Below are the code and all the weights of a small trained network. Each question names an input and a target symbol and asks about switching units off, where a switched-off unit gives its printed mean instead of its output.

import numpy as np


def w(rows, s, z=0):
    codes = np.array(rows[::2]) - 128.0
    scale = np.full(codes.shape[1], s)
    scale[-1] = z or s
    return codes * scale


def f(y):
    return np.maximum(y, 0)


def softmax(a):
    e = np.exp(a - a.max(-1, keepdims=True))
    return e / e.sum(-1, keepdims=True)


def log_softmax(a):
    a = a - a.max(-1, keepdims=True)
    return a - np.log(np.exp(a).sum(-1, keepdims=True))


def net(x, mask):
    ids = ['αβδεζηθλμσφψ'.index(c) for c in x.split()]
    T = len(ids)
    res = E[ids] + P[:T]
    u = 0
    for l in range(2):
        r = res
        for j in range(2):
            rows = slice(3 * j, 3 * j + 3)
            q, k, v = (r @ M[l][rows].T for M in (Q, K, V))
            z = softmax(np.where(np.tri(T) > 0, q @ k.T / 3**0.5, -1e9)) @ v
            o = O[l][rows]
            res = res + np.where(mask[u + j], z, o[:, -1]) @ o[:, :-1]
        u += 2
        y = f(res @ A[l][:, :-1].T + A[l][:, -1])
        res = res + np.where(mask[u : u + 12], y, B[l][:, -1]) @ B[l][:, :-1]
        u += 12
    return log_softmax(res[-1] @ U[:, :-1].T + U[:, -1])


Q, K, V, O, A, B = {}, {}, {}, {}, {}, {}
E = w([
[178,105,214,111,110,119,90,173,15,90,104],'α',
[144,171,120,66,182,116,190,152,111,228,194],'β',
[186,118,117,149,153,201,151,243,109,136,161],'δ',
[115,121,138,250,98,147,159,216,165,165,104],'ε',
[93,159,33,46,155,118,78,92,200,181,167],'ζ',
[177,165,126,116,226,184,98,89,178,110,166],'η',
[50,194,170,175,118,50,188,154,152,167,152],'θ',
[127,74,167,173,165,107,167,220,130,85,6],'λ',
[89,141,103,37,174,45,123,112,135,132,110],'μ',
[97,174,179,182,133,197,122,144,163,61,150],'σ',
[76,159,150,112,91,115,112,79,115,109,52],'φ',
[138,96,142,117,110,130,12,80,33,118,208],'ψ',
],0.011)
P = w([
[134,120,29,87,123,173,195,105,82,94,69],'0',
[52,180,151,82,78,75,95,243,132,9,197],'1',
[86,193,107,171,178,126,38,140,108,162,37],'2',
[241,122,105,174,38,76,153,132,179,97,186],'3',
[77,66,219,82,77,180,21,137,176,173,192],'4',
[89,195,130,176,201,124,85,138,54,132,140],'5',
],0.011)
Q[0] = w([
[127,185,102,100,103,98,75,151,193,103,141],'L0H0',
[179,144,83,183,52,104,254,147,190,51,169],'L0H0',
[100,146,132,65,112,181,156,179,166,78,185],'L0H0',
[35,147,218,106,210,236,87,139,84,193,59],'L0H1',
[123,58,156,131,83,128,77,139,174,171,130],'L0H1',
[67,141,184,119,122,145,129,131,136,55,123],'L0H1',
],0.0072)
K[0] = w([
[196,132,99,107,148,160,147,87,155,198,133],'L0H0',
[199,86,139,133,1,109,190,132,169,79,189],'L0H0',
[168,144,144,74,135,245,137,129,155,116,183],'L0H0',
[55,180,109,127,162,209,148,119,51,160,112],'L0H1',
[108,149,162,249,89,101,53,106,77,143,104],'L0H1',
[100,118,97,116,183,154,143,112,126,81,95],'L0H1',
],0.0071)
V[0] = w([
[9,86,190,130,105,62,3,187,184,128,122],'L0H0',
[58,84,121,96,56,118,139,79,15,134,113],'L0H0',
[110,164,78,178,134,16,152,151,140,196,99],'L0H0',
[200,94,118,108,151,94,138,104,138,140,99],'L0H1',
[114,77,11,46,202,193,87,114,117,173,138],'L0H1',
[210,22,50,71,121,94,248,76,147,90,137],'L0H1',
],0.0049)
O[0] = w([
[55,116,221,109,110,62,111,137,87,180,163,131],'L0H0',
[112,169,195,190,51,158,136,103,21,39,54,189],'L0H0',
[153,237,101,110,138,73,237,144,117,215,178,223],'L0H0',
[149,48,109,68,135,92,227,57,163,174,102,34],'L0H1',
[49,84,96,145,176,127,47,104,187,146,144,202],'L0H1',
[152,28,2,126,101,71,147,87,71,201,88,3],'L0H1',
],0.0059,0.0011)
A[0] = w([
[247,77,103,164,183,181,182,169,118,115,97,124],'L0N0',
[165,172,103,122,91,107,106,2,92,147,95,168],'L0N1',
[130,158,84,118,116,190,61,28,171,117,86,125],'L0N2',
[153,4,84,91,21,90,150,104,37,111,128,185],'L0N3',
[201,146,71,203,142,129,216,168,144,200,102,180],'L0N4',
[75,64,169,75,201,155,93,176,136,88,250,225],'L0N5',
[66,210,107,134,179,118,134,201,73,179,165,251],'L0N6',
[188,104,44,28,151,140,159,55,193,179,115,142],'L0N7',
[140,167,103,204,194,134,99,201,55,138,155,168],'L0N8',
[189,64,124,78,169,104,178,61,145,149,104,112],'L0N9',
[105,209,97,93,136,97,109,154,173,117,188,186],'L0N10',
[116,158,64,159,94,111,242,118,119,160,80,211],'L0N11',
],0.0061,0.0024)
B[0] = w([
[213,64,174,36,170,190,121,225,117,150,77,180],'L0N0',
[180,91,90,95,105,123,145,16,128,70,118,169],'L0N1',
[56,99,111,150,134,158,106,70,118,44,173,169],'L0N2',
[207,89,22,117,89,94,75,151,78,147,121,192],'L0N3',
[113,199,129,109,216,149,150,254,163,140,124,191],'L0N4',
[52,142,137,154,45,127,169,94,140,139,58,237],'L0N5',
[140,169,176,129,180,119,60,51,124,28,88,254],'L0N6',
[112,117,131,75,193,141,158,118,148,42,168,182],'L0N7',
[155,144,77,173,164,51,62,129,182,108,68,211],'L0N8',
[196,100,178,152,157,103,209,99,127,46,128,157],'L0N9',
[109,118,123,91,99,179,117,167,160,61,81,213],'L0N10',
[158,195,52,165,180,117,188,123,133,120,78,187],'L0N11',
],0.0061,0.0078)
Q[1] = w([
[62,103,196,42,133,180,2,211,199,45,86],'L1H0',
[106,87,181,69,31,136,161,122,164,162,120],'L1H0',
[58,150,166,155,175,181,69,100,58,192,88],'L1H0',
[172,150,56,149,129,184,199,134,85,140,181],'L1H1',
[78,88,200,92,90,177,117,132,168,170,130],'L1H1',
[42,148,96,124,130,163,115,151,76,65,122],'L1H1',
],0.0054)
K[1] = w([
[142,165,148,171,194,179,92,109,87,125,114],'L1H0',
[84,139,213,170,178,66,35,125,152,208,139],'L1H0',
[39,130,22,158,179,146,95,116,24,102,3],'L1H0',
[150,40,92,120,39,76,162,185,158,157,165],'L1H1',
[92,114,124,145,166,85,48,119,138,182,38],'L1H1',
[143,89,100,121,207,179,167,135,54,54,93],'L1H1',
],0.0056)
V[1] = w([
[78,111,59,203,113,178,149,34,133,95,183],'L1H0',
[211,40,155,183,41,170,99,116,49,82,130],'L1H0',
[144,107,96,150,116,244,47,186,184,105,158],'L1H0',
[169,145,90,185,132,133,77,211,168,161,175],'L1H1',
[162,33,89,116,132,63,88,169,89,118,117],'L1H1',
[123,149,148,255,138,91,165,218,106,130,46],'L1H1',
],0.0069)
O[1] = w([
[202,161,163,48,63,95,74,113,251,157,132,157],'L1H0',
[192,92,203,64,106,242,173,94,105,124,182,202],'L1H0',
[183,174,2,105,47,216,245,130,140,193,139,220],'L1H0',
[179,98,111,50,111,123,129,52,136,148,21,65],'L1H1',
[68,76,187,173,210,11,153,37,120,193,102,254],'L1H1',
[198,50,135,141,118,144,102,70,199,69,107,157],'L1H1',
],0.0074,0.0062)
A[1] = w([
[112,111,141,92,17,176,204,156,117,155,151,68],'L1N0',
[77,95,146,191,137,111,110,61,108,184,129,139],'L1N1',
[111,99,183,132,113,138,95,160,112,129,249,233],'L1N2',
[120,119,69,100,152,141,196,172,71,110,152,177],'L1N3',
[107,182,57,186,157,112,111,162,53,78,121,19],'L1N4',
[137,214,77,97,92,172,131,204,137,254,126,253],'L1N5',
[157,107,132,139,228,173,148,177,189,115,103,183],'L1N6',
[69,138,137,176,161,61,122,131,114,106,114,125],'L1N7',
[129,79,70,142,130,147,164,142,171,208,105,102],'L1N8',
[200,98,141,46,130,209,177,94,110,151,158,101],'L1N9',
[209,177,100,73,62,165,121,105,150,82,91,159],'L1N10',
[71,157,49,204,88,70,173,152,132,136,116,210],'L1N11',
],0.0072,0.003)
B[1] = w([
[197,56,218,68,184,156,50,158,245,209,132,184],'L1N0',
[141,50,126,109,254,92,176,151,154,211,134,177],'L1N1',
[106,208,119,162,151,148,129,52,86,163,197,190],'L1N2',
[218,141,160,44,135,122,144,90,183,78,111,207],'L1N3',
[170,174,231,133,150,227,123,193,109,154,60,219],'L1N4',
[50,61,175,124,75,35,175,124,112,75,103,214],'L1N5',
[64,164,137,95,116,123,170,113,91,119,208,224],'L1N6',
[132,60,115,170,117,118,123,178,118,126,198,238],'L1N7',
[63,138,139,47,95,106,140,127,134,192,131,179],'L1N8',
[128,99,103,141,63,105,79,202,53,77,143,252],'L1N9',
[161,78,82,247,108,113,213,129,145,196,127,253],'L1N10',
[125,214,83,107,129,154,28,133,119,204,87,237],'L1N11',
],0.0066,0.012)
U = w([
[86,174,119,118,110,177,152,162,80,21,237,205],'α',
[137,110,69,150,166,139,100,169,95,239,204,108],'β',
[136,139,123,129,144,174,153,53,134,225,61,138],'δ',
[159,170,49,142,117,185,77,174,85,121,117,105],'ε',
[147,133,124,61,105,48,82,118,187,142,108,65],'ζ',
[50,149,115,105,62,121,159,159,23,113,108,84],'η',
[155,93,159,69,122,117,41,171,132,3,91,83],'θ',
[73,109,206,146,191,167,209,95,109,107,104,153],'λ',
[134,55,116,147,193,50,111,122,190,94,159,90],'μ',
[139,148,60,235,70,68,169,46,95,57,104,254],'σ',
[195,191,240,38,171,169,109,76,197,121,110,144],'φ',
[173,95,162,132,115,149,140,186,214,147,144,90],'ψ',
],0.0052,0.0038)

Each question gives the input, a string of symbols that net reads in full, and the target symbol t.
The units are the heads (3 rows each of Q, K, V and O) and the neurons (one row each of A and B). Each row of codes is followed by its name. A weight is (code - 128) times the scale printed after its matrix; where a second scale follows, it is the last column's (O, A, B and U).
mask holds one flag per unit, layer by layer, with each layer's heads first. A switched-off unit (its flag False) gives its mean, the last column of its rows in O or B, instead of its output. The means were averaged over made-up inputs and are rounded, as every weight is.
A unit's drop is (log p(t) with every unit on - log p(t) with that unit switched off) / (log p(t) with every unit on - log p(t) with every unit switched off).
The circuit of an input: a set's keep is (log p(t) with only the set's units on - log p(t) with every unit switched off) / (log p(t) with every unit on - log p(t) with every unit switched off). Starting from the 12 units with the biggest drops (on a tie, the unit counted first), units are removed one at a time, each time the one whose removal leaves the highest keep (on an exact tie, the one counted first), for as long as the keep stays at least 0.8.
circuit, biggest first: the units of the circuit, biggest drop first
most important unit: the unit with the biggest drop
k most important neurons: the k neurons with the biggest drops, biggest first
k most important neurons of layer l: the k neurons of layer l with the biggest drops, biggest first
heads that matter: for each layer, one digit per head in row order, 1 if its drop is at least 0.15 and else 0, layers parted by /
input α η ε σ σ, target σ: heads that matter -> 01 / 11
input δ μ θ φ σ, target θ: circuit, biggest first -> L1H0, L1H1, L0N6, L0H0
input η η φ φ β σ, target η: most important unit -> L1H1
input β β ζ λ β α, target β: 2 most important neurons -> L0N7, L1N7
input ψ η α η ζ, target λ: circuit, biggest first -> L1H0, L0N5, L0H0, L1N11
input ζ φ φ α, target θ: 2 most important neurons of layer 0 -> L0N3, L0N0
input μ λ μ β σ ε, target μ: heads that matter -> 01 / 10
input μ α σ μ φ, target ψ: heads that matter -> 01 / 11
input φ θ ζ σ σ, target η: heads that matter -> 10 / 11
input α α η σ λ, target ζ: heads that matter -> 10 / 10
input μ ψ η, target μ: heads that matter -> 01 / 10
input λ ε σ ζ λ, target ψ: 3 most important neurons -> L1N0, L1N10, L0N5
input φ ζ φ, target φ: heads that matter -> 11 / 10
input μ η φ φ α, target α: most important unit -> L1H1
input ε λ λ η, target α: 2 most important neurons of layer 1 -> L1N6, L1N9
input ζ μ μ δ ε δ, target ζ: heads that matter -> 01 / 10
input α μ ψ, target α: 3 most important neurons -> L0N3, L1N9, L0N6
input μ α β θ, target ε: heads that matter -> 10 / 10
input λ ε σ δ φ β, target λ: heads that matter -> 01 / 10
input φ φ λ φ ε, target μ: heads that matter -> 10 / 11
input δ α α η ζ η, target δ: 2 most important neurons -> L0N0, L0N4
input β ε ζ α φ θ, target β: most important unit -> L0H1
input φ α σ λ, target λ: heads that matter -> 01 / 11
input σ σ η ζ ε, target ζ: heads that matter -> 10 / 10
input η α α σ, target ψ: 2 most important neurons of layer 0 -> L0N6, L0N8
input θ ε φ, target θ: heads that matter -> 10 / 11
input μ β μ θ ε β, target μ: 4 most important neurons of layer 0 -> L0N7, L0N9, L0N11, L0N3
input μ σ φ θ φ, target α: most important unit -> L1H1
